Below is a small trained network, with its code and all its weights. Each question gives an input and a class and asks what happens when units are switched off, that is, made to give their printed mean instead of their output.

import numpy as np


def w(rows, s, z=0):
    codes = np.array(rows[::2]) - 128.0
    scale = np.full(codes.shape[1], s)
    scale[-1] = z or s
    return codes * scale


def norm(h):
    return h / np.sqrt((h * h).mean(-1, keepdims=True) + 1e-5)


def f(y):
    return y / 2 * (1 + np.tanh(0.7978845608 * (y + 0.044715 * y**3)))


def log_softmax(a):
    a = a - a.max(-1, keepdims=True)
    return a - np.log(np.exp(a).sum(-1, keepdims=True))


def net(x, mask):
    res = np.array(x, float).reshape(1, 2) / 4 @ E
    u = 0
    for l in range(2):
        y = f(norm(res) @ A[l][:, :-1].T + A[l][:, -1])
        res = res + np.where(mask[u : u + 4], y, B[l][:, -1]) @ B[l][:, :-1]
        u += 4
    return log_softmax(norm(res)[-1] @ U[:, :-1].T + U[:, -1])


A, B = {}, {}
E = w([
[63,107,89,135,139,11,68,141,124,168],'x0',
[255,115,111,166,119,116,118,227,153,188],'x1',
],0.0098)
A[0] = w([
[151,126,2,152,71,167,147,245,212,198,2],'L0N0',
[35,114,82,141,140,36,63,253,224,196,43],'L0N1',
[254,153,224,146,55,179,235,155,168,112,103],'L0N2',
[241,171,138,181,123,129,162,208,209,223,18],'L0N3',
],0.0058,0.0033)
B[0] = w([
[89,107,167,120,135,153,7,98,113,69,197],'L0N0',
[167,172,85,23,84,118,203,205,66,146,225],'L0N1',
[179,126,55,66,134,94,147,138,72,177,255],'L0N2',
[88,131,192,187,138,106,150,97,187,95,239],'L0N3',
],0.013,0.0078)
A[1] = w([
[182,53,255,235,88,110,41,183,204,129,174],'L1N0',
[183,151,97,60,104,153,125,93,127,196,83],'L1N1',
[177,121,186,211,67,102,88,226,169,96,1],'L1N2',
[198,126,68,94,94,241,116,145,45,99,8],'L1N3',
],0.0083,0.0017)
B[1] = w([
[25,105,198,147,119,109,113,99,203,67,249],'L1N0',
[151,139,161,40,77,99,162,168,48,175,243],'L1N1',
[74,116,126,205,159,250,123,99,154,74,208],'L1N2',
[114,146,101,155,112,103,102,186,112,175,254],'L1N3',
],0.012,0.0057)
U = w([
[203,176,132,110,73,50,164,208,58,160,250],'0',
[71,110,242,204,155,124,69,59,192,1,6],'1',
],0.0094,0.0022)

Each question gives the input, the list of numbers given to net, and the class t.
The units are the neurons (one row each of A and B). Each row of codes is followed by its name. A weight is (code - 128) times the scale printed after its matrix; where a second scale follows, it is the last column's (A, B and U).
mask holds one flag per neuron, layer by layer. A switched-off neuron (its flag False) gives its mean, the last column of its row in B, instead of its output. The means were averaged over made-up inputs and are rounded, as every weight is.
A unit's drop is (log p(t) with every unit on - log p(t) with that unit switched off) / (log p(t) with every unit on - log p(t) with every unit switched off).
The circuit of an input: a set's keep is (log p(t) with only the set's units on - log p(t) with every unit switched off) / (log p(t) with every unit on - log p(t) with every unit switched off). Starting from all 8 units, units are removed one at a time, each time the one whose removal leaves the highest keep (on an exact tie, the one counted first), for as long as the keep stays at least 0.8.
units of the circuit, in order: the units of the circuit, biggest drop first
k most important neurons: the k neurons with the biggest drops, biggest first
top k neurons in layer l: the k neurons of layer l with the biggest drops, biggest first
drop when u is switched off: that unit's drop, to one decimal
input [4,5], class 1: 4 most important neurons : L0N2, L0N3, L0N0, L1N2
input [-2,6], class 1: units of the circuit, in order : L0N3
input [4,6], class 1: 2 most important neurons : L0N2, L0N3
input [-2,-3], class 1: 2 most important neurons : L0N2, L0N1
input [4,7], class 1: top 2 neurons in layer 0 : L0N3, L0N2
input [-6,-6], class 0: drop when L1N0 is switched off : 1.4
input [-3,5], class 1: drop when L0N1 is switched off : 1.1
input [-4,6], class 1: drop when L0N1 is switched off : 1.2
input [-8,-8], class 0: 4 most important neurons : L0N3, L1N0, L0N0, L1N2
input [-3,7], class 1: drop when L0N3 is switched off : 0.9
